[[ 59   3  -4]
 [-77   0  -8]
 [-15   1   0]
 [-57 -11  -8]
 [-24   1 -15]
 [ 45  -4   3]
 [ 31 -16   3]]
:
[[ 59   3  -4]
 [-15   1   0]
 [-24   1 -15]
 [ 31 -16   3]]

[[ -3  22 -20  41 -10  42 -43 -10]
 [ -4  38  34 -20  16   4 -44 -12]
 [-11   4  28 -50  13  37  -9   3]
 [-22  70  79 -50   3  72 -10  65]
 [-47   1  29 -15  17   2 -21   9]
 [ -6 -23  49 -39 -43   7 -20 -54]
 [-27 -24  -9   4 -24  24 -38 -54]
 [-64 -38   9 -85  22  14  84  62]
 [ 34   1  20  18  25  62  12  28]
 [-28  -6   1  25  -9  18  -6  -6]]
:
[[ -3  22 -20  41 -10  42 -43 -10]
 [-11   4  28 -50  13  37  -9   3]
 [-47   1  29 -15  17   2 -21   9]
 [-27 -24  -9   4 -24  24 -38 -54]
 [ 34   1  20  18  25  62  12  28]]

[[ 46  -1 -10  49  -4 -15 -19  32 -11]
 [ 50   1  14   7 -26 -14  10 -19   9]
 [-14  15   8  59  21 -16 -48  85 -11]
 [-41  -3 -15  -1 -14  31  -1  -3  -3]]
:
[[ 46  -1 -10  49  -4 -15 -19  32 -11]
 [-14  15   8  59  21 -16 -48  85 -11]]

[[ 89 -29]
 [ 13 -43]
 [-54 -29]
 [-36  34]
 [ 14  -6]
 [ 40 -11]
 [-38  -1]
 [ 29 -31]]
:
[[ 89 -29]
 [-54 -29]
 [ 14  -6]
 [-38  -1]]

[[  6 -37 -29 -24 -30  48 -39   5  12   4]
 [  5  11  -1 -19  -2   8  24 -38  16   4]
 [ 44  32  71   2  49 -37  17 -32  55 -36]
 [ 41  14  64   1  60 -27  37 -53  96 -67]
 [-14   6  -7 -17 -23  23  32 -17  -4  23]
 [ -8  18  -7 -26 -28  14  30 -10 -14  38]]
:
[[  6 -37 -29 -24 -30  48 -39   5  12   4]
 [ 44  32  71   2  49 -37  17 -32  55 -36]
 [-14   6  -7 -17 -23  23  32 -17  -4  23]]

[[  1   8 -13 -16 -20 -12]
 [ -8   8  -9  11  12   3]
 [ -7  12 -12  10  10   4]
 [ 22 -27  37 -89 -65 -33]
 [ -1  -8   5  -2   0   6]
 [  9   0 -13 -10 -17  -6]
 [ 31  -1  31  41 -35  -8]
 [  3   4  -7  -8 -10   1]
 [ 13  -2  21  26 -27   0]
 [  5  -4  15  15 -10  -1]
 [ 13  -3  -7  -8 -10  10]]
:
[[  1   8 -13 -16 -20 -12]
 [ -7  12 -12  10  10   4]
 [ -1  -8   5  -2   0   6]
 [ 31  -1  31  41 -35  -8]
 [ 13  -2  21  26 -27   0]
 [ 13  -3  -7  -8 -10  10]]

[[ 16 -31  32 -14   4 -26  -6   5 -12]
 [ 11   2 -69  -7  11  -2 -21 -18 -21]
 [-33  23 -29   3  -5  19 -33   9 -30]
 [  1  21  98 -25 -20  -7  -6   9 -29]]
:
[[ 16 -31  32 -14   4 -26  -6   5 -12]
 [-33  23 -29   3  -5  19 -33   9 -30]]
---
[[-20  -8 -50]
 [-25 -22 -98]
 [ -7  53 -59]
 [  8 -37 -25]]
:
[[-22 -98]
 [ 53 -59]]

[[ -3  51 -14]
 [ 25 -74  10]
 [ -1  67  -9]
 [  8  62  -9]]
:
[[-74  10]
 [ 67  -9]]

[[ 73 -36  45  88]
 [ 25  -9  62  71]
 [ 49 -18  94  37]]
:
[[ -9  62]
 [-18  94]]

[[ -8 -60  36  58  63]
 [-55 -49 -33 -82 -41]
 [-44  71   7 -84  -8]
 [ 14  26 -10  18  -9]]
:
[[-49 -33]
 [ 71   7]]

[[ 54  72  -3 -50  -8]
 [-23 -14 100  13   6]
 [  5 -66 -11 -93 -17]]
:
[[-14 100]
 [-66 -11]]

[[ 82  -3 -59]
 [-44  34   8]
 [ 24 -48  32]]
:
[[ 34   8]
 [-48  32]]

[[-15  -5   8   5]
 [-72 -46  31 -29]
 [ 34 -36 -40  -6]]
:
[[-46  31]
 [-36 -40]]

[[ 57 -18  -8   8 -74]
 [-39  88  34  -9  -1]
 [ 12 -55 -43  -1 -84]
 [-29 -12 -62  23   2]
 [ 43  14 -28  13  14]]
:
[[ 88  34]
 [-55 -43]]
---
[[  0 -48  41 -10]
 [ -7  73 -60 -76]
 [-17 -62  10  35]]
:
[[  0 -48]
 [ -7  73]
 [-17 -62]]

[[-69   0  38 -19 -48]
 [ 99 -93  51  28  32]
 [ 58  20 -59  10  45]]
:
[[-69   0]
 [ 99 -93]
 [ 58  20]]

[[-32   9]
 [ 72  69]
 [-69 -13]
 [  3  23]
 [ 16  18]]
:
[[-32   9]
 [ 72  69]
 [-69 -13]]

[[-17 -19 -16]
 [-11  43 -32]
 [-17 -95  45]]
:
[[-17 -19]
 [-11  43]
 [-17 -95]]

[[ 58  66 -34]
 [ 12 -23 -93]
 [-14 -70   1]]
:
[[ 58  66]
 [ 12 -23]
 [-14 -70]]

[[  1 -13 -40  58]
 [ -8 -18 -61 -46]
 [-66 -91  18 -65]
 [ 31 -34 -33  47]
 [  0  -2   1  -7]]
:
[[  1 -13]
 [ -8 -18]
 [-66 -91]]

[[ 43 -49 -65 -79]
 [ 35  66  62  29]
 [-32 -55 -11  -3]
 [-68  16  57 -78]]
:
[[ 43 -49]
 [ 35  66]
 [-32 -55]]

[[-72 -87 -69]
 [ -5  75 -19]
 [ 11 -45 -56]
 [ 82 -16  60]
 [-23  27  41]]
:
[[-72 -87]
 [ -5  75]
 [ 11 -45]]
